Each row has a name. Each piece below is followed by the name of the row it came from, unless a question asks for something else. Each question is about the rows just above it.

bovo: [ 89  99 166 102  77 130 172 179  85 124 101 164 175  84  93 147  83 111
 136  84 168 110 125  90  78 181 140 151 165 162 162 118 173 125 114 123
  83  84 146 175 102 140 143 127 132 107 105 146 114  75]
Dudor: [139  98 153 147  96 104 108 148  89 104 170 145 149 154  98 117 174 172
  95 106  76  92 161 177 118 120 128 113 156 150 137 126  93 127 178 150
 151 158 125  87 115 147 129 124 125 147 133 177  79  77]
kuv: [ 84 159 117 145  86  84 121 179 127 119  85  90 162 180 146 141 158 107
 119 157  79 124 133 165 118 147 127 166 110 140 134 151 117 125  99 168
  88 161 143 127  98 167  90  96  96 144  93  80 156 102]
nof: [147  80 171 150 135 129  79 125 146 104 120 175 123 175  86 127 131 158
 173 105 100 166 101 112 121 167 136 140 180 136 132 145 118  98 160 130
  99 162 167  95 175 175 163 148 110 105 106 152  94 163]
[143 127  98 167  90  96  96 144  93  80 156 102  84 159 117 145  86  84
 121 179 127 119  85  90 162 180 146 141 158 107 119 157  79 124 133 165
 118 147 127 166 110 140 134 151 117 125  99 168  88 161] is which row reordered?
kuv
Where do [139  98 153 147  96 104 108 148  89 104 170 145 149 154  98 117 174 172
  95 106  76  92 161 177 118 120 128 113 156 150 137 126  93 127 178 150
 151 158 125  87 115 147 129 124 125 147 133 177  79  77] appear?
Dudor
Where do [ 89  99 166 102  77 130 172 179  85 124 101 164 175  84  93 147  83 111
 136  84 168 110 125  90  78 181 140 151 165 162 162 118 173 125 114 123
  83  84 146 175 102 140 143 127 132 107 105 146 114  75] appear?
bovo

Tagu: [131 113 132 126 130 133 130]
bovo: [130 112 131 126 129 131  84]
bef: [131 125 131 104 130 131 116]
Which value appears more than once in bef?
[131]
Where do [131 113 132 126 130 133 130] appear?
Tagu
After [130 131], its row goes on with
[116]
After [112 131 126], its row goes on with
[129 131  84]
asked: [130 112 131 126 129 131  84]
bovo

Lakof: [ 83 118  94 117 127 126 110 167 144 118 134 143]
felu: [111 155 131 141 130 138 122 122 115  98 132  97]
surim: [150  73 122 130 159 146 136 115 152 110  89 152]
Dudor: [120 121 146 121 121 120 117 122 111 115 121  96]
Zof: [175 131  89  71 106 107 128 119 114 130  96 109]
Zokoz: [175 131  89 120 106 107 128 119 114 130  96 110]
Repeated in surim:
[152]
asked: [ 94 117 127 126]
Lakof
After [121 146], its row goes on with
[121 121 120 117 122 111 115 121  96]
Which value is in both surim and Lakof?
[110]
asked: [150  73 122 130 159 146 136 115 152 110  89 152]
surim

Zof: [161  75  88  94 147 145]
bovo: [127 142 100 135 164  81]
Zokoz: [176 135 115 144  82  89]
Lakof: [131 153  98 111  91 120]
bef: [164  93  91  96 135 135]
Dudor: [157 136  96 143 141 107]
Tagu: [152 162 104 142 136 109]
kuv: [158 164 100 142 135 100]
surim: [157 163 103 118 150 151]
felu: [118 135  96 135 135 135]
mulof: [126 101 166 134 101 108]
nof: [103 101 126 166 134  94]
Which row holds [103 101 126 166 134]?
nof
asked: [164 100 142 135]
kuv
Which value appears more than once in mulof?
[101]
The value that felu holds more than once:
[135]
The rest of the row after [135  96]:
[135 135 135]
Repeated in kuv:
[100]

Zokoz: [ 99 105 111  97  87 129 158]
kuv: [112 127 133 176 109 127 149]
bovo: [176 127 109 128 133 112 149]
asked: [176 127 109 128 133 112 149]
bovo
Which value appears more than once in kuv?
[127]
[109 112 127 128 133 149 176] is which row reordered?
bovo

Zokoz: [182 101 138 168 129]
mulof: [175 163 138 168 128]
Lakof: [175 138 138 119 119]
nof: [175 163 138 125 128]
asked: [182 101 138 168 129]
Zokoz
The row with [175 163 138 125 128] is
nof
The rest of the row after [182 101 138 168]:
[129]
asked: [175 138 138 119 119]
Lakof

surim: [114 125  94 111 134 104 105 148 134  98 138 126 131 133 116 138 105 159
 132 124 122 130 115  91 119 115 116 111 152 149 114 119 128]
Zokoz: [123 132 150 130 122 146 137 146 150 115 122 130 123 112 113 137 118 120
 131 161 133 158 127 115  96 104 120 126  87 128 139 142 107]
Tagu: [115 114 118 109 138 126 107 142 136 108 117 121 138 118 110 139  99 139
 135 141 133 141 121  99 114 120 117 118 154 134 133 145 134]
[114 125  94 111 134 104 105 148 134  98 138 126 131 133 116 138 105 159
 132 124 122 130 115  91 119 115 116 111 152 149 114 119 128] is in which row?
surim
Put [146 150 115 122 130 123 112 113 137 118 120 131 161 133 158 127 115  96
 104 120 126  87 128 139 142 107 123 132 150 130 122 146 137] back in order: which row is it?
Zokoz

bef: [127 131 118 132 134 133 128 127 134 133 127 121 126 123 133 133 130 120
 126 141 127 119 128 131 151 131 136 131 116 123 123 122 130 129 125]
kuv: [117 140 118 132 134 121 133 127 112 153 119 121 126 124 133 133 129 100
 126 123 127 146 153 131 118 131 136 131 122 134 123 122 122 110 125]
Zof: [127 128 118 132 134 133 128 124 134 127 133 137 126 123 133 133 130 135
 126 123 127 119 126 131 118 131 136 131 116 133 123 122 130 123 125]
bovo: [127 131 118 148 130 133 134 127 134 115 144 131 109 125 133 133 130 171
 128 123 109 113 128 134 118 131 103 133 116 122 111 122 130 130 125]
Zokoz: [127 131 118 148 134 133 134 128 124 133 127 121 130 123 113 141 138 117
 146 130 155 119 128 132 118 135 129 123 116 133 128 122 130 123 125]
mulof: [121 131 118 132 129 133 130 131 134 130 127 121 133 123 133 133 130 135
 126 123 127 119 131 112 118 135 136 131 116 133 121 121 127 137 125]
Lakof: [ 88 131 125 132 155  81 145 127 106 144 117 118  98 123 125 133 130 135
 114 123 127 120 138 131 125  92 143 131 118 151 123 150  90 123  99]
felu: [127 131 118 148 134 133 128 127 127 127 120 121 130 123 113 141 138 117
 146 134 155 119 128 132 118 135 129 123 116 133 128 134 130 123 125]
surim: [127 131 118 132 134 133 128 127 134 127 127 121 126 126 133 133 130 135
 126 123 121 133 128 131 118 127 136 131 116 133 123 128 130 123 125]
Dudor: [137 130 112 119 134 133 124 127 138 131 132 121 126 127 133 135 130 135
 126 123 136 119 128 137 120 131 136 131 127 121 123 122 130 123 125]
Tagu: [ 96 132 110 132 103 116 128 129 134 127 143 132 126 122 133 133 130 135
 126 117 127 129 124 131 123 131 136 147 116 133 128 122 115 118 125]
[127 128 118 132 134 133 128 124 134 127 133 137 126 123 133 133 130 135
 126 123 127 119 126 131 118 131 136 131 116 133 123 122 130 123 125] is in which row?
Zof
asked: [127 131 118 148 130 133 134 127 134 115 144 131 109 125 133 133 130 171
 128 123 109 113 128 134 118 131 103 133 116 122 111 122 130 130 125]
bovo
Which row holds [128 124 134 127 133]?
Zof
Put [116 122 111 122 130 130 125 127 131 118 148 130 133 134 127 134 115 144
 131 109 125 133 133 130 171 128 123 109 113 128 134 118 131 103 133] back in order: which row is it?
bovo
The row with [121 131 118 132 129 133 130 131 134 130 127 121 133 123 133 133 130 135
 126 123 127 119 131 112 118 135 136 131 116 133 121 121 127 137 125] is
mulof

bef: [115 169 126  77  88 136]
mulof: [166 180 106 127 147  76]
Zof: [ 75 180 106 147 166 124]
surim: [147 142  87  91  73 121]
Tagu: [ 75 180 106 147 166 127]
Zokoz: [ 75 180 106 163 158 155]
The row with [ 75 180 106 147 166 127] is
Tagu
[ 75 106 127 147 166 180] is which row reordered?
Tagu

surim: [125 129 139 123 124 135 105 134]
Zof: [123 121  74 138 121 121 118 131]
bef: [130 133 144 130 110 127 120 126]
felu: [125 121 146 129 118 113 138 123]
Dudor: [119 129 118 135 123 111 155 129]
nof: [134 123 146 128 118 113 118 143]
Lakof: [121 132  93 126 121 121 119 131]
asked: [135 123 111]
Dudor
After [130 110], its row goes on with
[127 120 126]
The value that Lakof holds more than once:
[121]
After [146 129 118 113], its row goes on with
[138 123]
asked: [125 129 139 123 124 135 105 134]
surim

Tagu: [ 88 152 144 163 114 146 164 175 134  97  86 113 106 162 134 137 138 101
  87 143 103 134 138 106 146  89 127 134 104  96 116  81 135 112 130 160
  99 120 158 142  92  83 169 172 110  96 164  94 137 146 148 145 122 143
 104 156 102 167 150]
surim: [101 113 132  83  83  96 121 152 109  83 136 114 119 166 114  94  87 123
 135 151 174 158 162 121 147 113 175  95  95 150  84 116  97 166  85 121
  95 133 143 151 115 164  96 165 108  90 112 157 109  90 159 166 147  93
  94  94 149 147 121]
kuv: [119 157 132  81 158 124  81 176 100 112 120 129 102 117  90 143  87  87
  83 145 146 162 115 138 112 135 167 163 116 129 140 123 161 163 139 172
 124  97 100 146  84 162 145 117  87  91 169 100 128 110 107 145 126 110
 101  94  84 161  94]
Zokoz: [ 96 123 121 142 127 169 142 173 167 108 161 165 105 156 156 150  87 156
 120 171 111 160  89 170 119 114 165 111 166  86 129 100 114 125 162  99
 167 155 109 141 162  85  97  84 142  91  93 136 155  99 101 135 150 163
 125 166 166  96 149]
asked: [119 157 132  81 158 124  81 176 100 112 120 129 102 117  90 143  87  87
  83 145 146 162 115 138 112 135 167 163 116 129 140 123 161 163 139 172
 124  97 100 146  84 162 145 117  87  91 169 100 128 110 107 145 126 110
 101  94  84 161  94]
kuv
asked: [101 113 132  83  83  96 121 152 109  83 136 114 119 166 114  94  87 123
 135 151 174 158 162 121 147 113 175  95  95 150  84 116  97 166  85 121
  95 133 143 151 115 164  96 165 108  90 112 157 109  90 159 166 147  93
  94  94 149 147 121]
surim
asked: [ 88 152 144 163 114 146 164 175 134  97  86 113 106 162 134 137 138 101
  87 143 103 134 138 106 146  89 127 134 104  96 116  81 135 112 130 160
  99 120 158 142  92  83 169 172 110  96 164  94 137 146 148 145 122 143
 104 156 102 167 150]
Tagu

Tagu: [121 123 158 126 138 135  88 123]
felu: [ 88 144 142 128 142 141 113 133]
kuv: [118 119 133 111 130 150 152 138]
surim: [113 128 144 142 143 133  88 141]
bef: [123 181 118 122 136 142 109 111]
nof: [152 150 130 111 137 119 133 118]
mulof: [117 179 113 114 131 150 124  90]
Put [118 152 150 130 111 137 119 133] back in order: which row is it?
nof
[141  88 133 143 142 144 128 113] is which row reordered?
surim

felu: [100 116 134 150 166 158 149 162 171 176 169 154 136]
nof: [132 114 129  94  86  81 129  82  88 100 115 166 143]
Zof: [130 129 115  86  88 100 128  82  88 100 114 129 132]
Which row holds [ 81 129  82  88 100 115 166]?
nof
Which row holds these entries in another order? [100 116 134 136 149 150 154 158 162 166 169 171 176]
felu
The value that nof holds more than once:
[129]
[143  81  88 115 132  82 100 129  94  86 114 166 129] is which row reordered?
nof
The rest of the row after [150 166]:
[158 149 162 171 176 169 154 136]
The one value in Zof and felu:
[100]
The rest of the row after [129  82  88 100]:
[115 166 143]

Lakof: [116 148 148 163]
Dudor: [115 140 124 141]
Zokoz: [135 148 134 142]
Tagu: [115 140 124 142]
Which row holds [115 140 124 142]?
Tagu
Go on from [148 134] to the end of its row.
[142]
Repeated in Lakof:
[148]
After [148 148], its row goes on with
[163]
[116 148 148 163] is in which row?
Lakof

bef: [126 120 138 125 116 136 135 131 115 112]
Zof: [127 120 138 125 170 144 135 118 133 137]
felu: [126 120 138 127 118 136 135 118 133 140]
Zokoz: [150 150 129 139 171 144 137  93 129 152]
Go on from [171 144] to the end of its row.
[137  93 129 152]
asked: [150 150 129 139 171 144 137  93 129 152]
Zokoz
asked: [170 144 135 118 133 137]
Zof
Go on from [127 120 138] to the end of its row.
[125 170 144 135 118 133 137]

Tagu: [123 123 129 123 128 127 124 121 104 128 126 142 118 137 123 121 127 135
 130 130 136 128 125]
Zof: [130 127 136 128 125 126 142 123 121 128 124 128 122 118 127 135 104 130
 123 123 129 137 121]
Dudor: [104 128 126 144 118 137 122 128 124 137 126 142 127 130 127 126 128 120
 123 132 132 136 110]
kuv: [126 129 124 127 128 128 127 129 127 128 127 125 134 131 130 127 128 130
 125 132 130 128 126]
asked: [104 128 126 144 118 137 122 128 124 137 126 142 127 130 127 126 128 120
 123 132 132 136 110]
Dudor
The row with [104 128 126 142 118 137] is
Tagu
Which row holds these entries in another order? [125 128 136 130 130 135 127 121 123 137 118 142 126 128 104 121 124 127
 128 123 129 123 123]
Tagu

Dudor: [121 131 106 122 104 121 124 121]
Lakof: [122 148 104 116 121 131 106 124]
bovo: [ 96 147  96 108 158 105 158 124]
Which row holds these entries in another order? [121 121 131 106 122 104 121 124]
Dudor
After [104 116 121 131], its row goes on with
[106 124]
The value that Dudor holds more than once:
[121]
asked: [ 96 147  96 108 158 105 158 124]
bovo
Go on from [108 158] to the end of its row.
[105 158 124]
asked: [122 148 104 116 121 131 106 124]
Lakof

felu: [119  97 119 119]
kuv: [111 143 111 141]
mulof: [141 144 111 110]
The rest of the row after [144 111]:
[110]
Which value appears more than once in kuv?
[111]
asked: [111 141]
kuv
asked: [111 143 111 141]
kuv
Which value appears more than once in felu?
[119]

Lakof: [136 134 182 151 134 116]
bovo: [126 134 147 108 127 168]
Tagu: [107 127 156 114 129 122]
felu: [130 127 134 147 108 103]
Zof: [125 130 132 110 127 107]
bef: [130 127 134 147 108 128]
kuv: [145 130 144 124 117 147]
mulof: [ 97 127 157 135 141 122]
nof: [123 134 131 110 127 169]
asked: [130 127 134 147 108 128]
bef
The rest of the row after [131 110 127]:
[169]
The rest of the row after [131 110]:
[127 169]
Shared by Lakof and nof:
[134]
After [127 156], its row goes on with
[114 129 122]

surim: [116 150 105 164  96 141  95 118 127 125 125]
felu: [135 110 109 143 123 161  95  99 112 128 117]
Tagu: [119 146 109 171  93 119  98 128 127 132 125]
nof: [139 132 145  92 142 164 124 103 131 116 146]
Zof: [140 107 145  94 140 164 120 101 130 117 146]
Dudor: [115 153 104 157 103 131  96 111 124 124 122]
mulof: [115 148 112 154 119  94 150 163 134 133 110]
bef: [130 114 134 126 119  97 164 167 153 121 135]
asked: [115 153 104 157 103 131  96 111 124 124 122]
Dudor
Which value is in both felu and surim?
[95]
Which row holds [133 110]?
mulof

Tagu: [126 129 127 129 129 129 141 160 172 184 184 179 182]
bovo: [125 129 131 127 162 123 127 125 151 141 162 174 178]
mulof: [125 129 131 127 128 123 127 125 135 141 161 174 178]
Zokoz: [125 129 131 127 128 129 127 125 135 141 162 174 178]
kuv: [129 128 129 131 128 129 126 125 167 180 182 179 181]
The rest of the row after [180 182 179]:
[181]
After [128 129 127 125], its row goes on with
[135 141 162 174 178]
[125 129 131 127 162 123 127 125 151 141 162 174 178] is in which row?
bovo
asked: [131 127 128 123 127 125]
mulof
asked: [128 129 127 125]
Zokoz

